Below are the code and all the weights of a small trained network. Each question names an input and a class and asks about switching units off, where a switched-off unit gives its printed mean instead of its output.

import numpy as np


def w(rows, s, z=0):
    codes = np.array(rows[::2]) - 128.0
    scale = np.full(codes.shape[1], s)
    scale[-1] = z or s
    return codes * scale


def f(y):
    return np.maximum(y, 0)


def log_softmax(a):
    a = a - a.max(-1, keepdims=True)
    return a - np.log(np.exp(a).sum(-1, keepdims=True))


def net(x, mask):
    res = np.array(x, float).reshape(1, 4) / 4 @ E
    y = f(res @ A[0][:, :-1].T + A[0][:, -1])
    res = res + np.where(mask, y, B[0][:, -1]) @ B[0][:, :-1]
    return log_softmax(res[-1] @ U[:, :-1].T + U[:, -1])


A, B = {}, {}
E = w([
[254,144,84,105,169,151,57,213],'x0',
[240,90,162,254,83,101,213,109],'x1',
[195,106,153,98,90,73,104,218],'x2',
[125,81,32,124,208,22,131,112],'x3',
],0.0093)
A[0] = w([
[187,124,59,112,198,129,84,162,190],'neuron 1',
[119,152,217,205,29,204,192,86,254],'neuron 2',
[53,101,94,147,182,95,176,1,180],'neuron 3',
[58,75,86,161,160,104,191,47,219],'neuron 4',
[75,185,176,132,78,236,158,63,82],'neuron 5',
[37,150,172,8,99,137,63,127,235],'neuron 6',
[188,117,161,126,85,138,88,219,138],'neuron 7',
[183,34,178,204,31,16,217,162,157],'neuron 8',
[182,135,83,123,199,141,84,187,175],'neuron 9',
],0.0087,0.0043)
B[0] = w([
[101,137,99,121,212,57,159,129,201],'neuron 1',
[66,182,173,181,131,12,149,112,249],'neuron 2',
[193,127,30,97,107,140,73,78,237],'neuron 3',
[184,141,95,101,121,110,99,50,229],'neuron 4',
[118,74,177,153,170,100,190,151,202],'neuron 5',
[113,143,94,84,203,163,116,207,223],'neuron 6',
[152,103,76,69,150,126,106,98,187],'neuron 7',
[176,64,210,170,130,123,173,144,242],'neuron 8',
[115,141,82,112,182,108,142,96,195],'neuron 9',
],0.012,0.015)
U = w([
[179,157,77,60,107,248,51,132,31],'0',
[27,204,132,121,152,92,128,167,198],'1',
[143,51,223,139,159,143,174,219,42],'2',
[175,115,86,110,131,91,117,49,252],'3',
[115,120,120,148,55,174,141,148,14],'4',
[148,120,255,224,41,113,151,92,175],'5',
],0.0097,0.0018)

Each question gives the input, the list of numbers given to net, and the class t.
The units are the neurons (one row each of A and B). Each row of codes is followed by its name. A weight is (code - 128) times the scale printed after its matrix; where a second scale follows, it is the last column's (A, B and U).
mask holds one flag per neuron, in row order. A switched-off neuron (its flag False) gives its mean, the last column of its row in B, instead of its output. The means were averaged over made-up inputs and are rounded, as every weight is.
A unit's drop is (log p(t) with every unit on - log p(t) with that unit switched off) / (log p(t) with every unit on - log p(t) with every unit switched off).
The circuit of an input: a set's keep is (log p(t) with only the set's units on - log p(t) with every unit switched off) / (log p(t) with every unit on - log p(t) with every unit switched off). Starting from all 9 units, units are removed one at a time, each time the one whose removal leaves the highest keep (on an exact tie, the one counted first), for as long as the keep stays at least 0.8.
circuit, biggest first: the units of the circuit, biggest drop first
most important unit: the unit with the biggest drop
top k neurons: the k neurons with the biggest drops, biggest first
drop when u is switched off: that unit's drop, to one decimal
input [3,5,7,7], class 2: circuit, biggest first => neuron 8
input [2,4,1,4], class 2: top 4 neurons => neuron 3; neuron 8; neuron 4; neuron 2
input [0,-1,3,-5], class 1: circuit, biggest first => neuron 8; neuron 3
input [4,-2,6,-6], class 0: top 2 neurons => neuron 2; neuron 7
input [-2,1,-1,-7], class 5: circuit, biggest first => neuron 2; neuron 1
input [-1,-7,5,7], class 1: top 2 neurons => neuron 6; neuron 1
input [3,3,5,-4], class 2: top 4 neurons => neuron 3; neuron 4; neuron 7; neuron 8
input [5,-1,5,-5], class 0: top 2 neurons => neuron 2; neuron 7
input [-5,3,7,6], class 5: circuit, biggest first => neuron 8; neuron 6
input [3,-5,-8,-4], class 1: top 2 neurons => neuron 8; neuron 5
input [0,-6,-5,2], class 0: circuit, biggest first => neuron 2; neuron 6
input [6,-7,-5,2], class 1: top 2 neurons => neuron 1; neuron 3
input [0,0,7,-5], class 2: top 3 neurons => neuron 3; neuron 4; neuron 7
input [2,5,8,6], class 2: most important unit => neuron 8
input [2,-3,-3,-3], class 1: top 2 neurons => neuron 8; neuron 3
input [-6,0,-2,-3], class 1: top 2 neurons => neuron 8; neuron 2
input [-6,-5,4,5], class 0: top 2 neurons => neuron 2; neuron 6
input [0,-2,-1,-1], class 1: top 4 neurons => neuron 8; neuron 3; neuron 4; neuron 7
input [-5,1,-2,-2], class 5: drop when neuron 2 is switched off => 0.4
input [1,3,1,-2], class 5: drop when neuron 6 is switched off => 0.2
input [-3,0,2,0], class 5: drop when neuron 9 is switched off => 0.2
input [6,6,-2,-7], class 5: circuit, biggest first => neuron 2
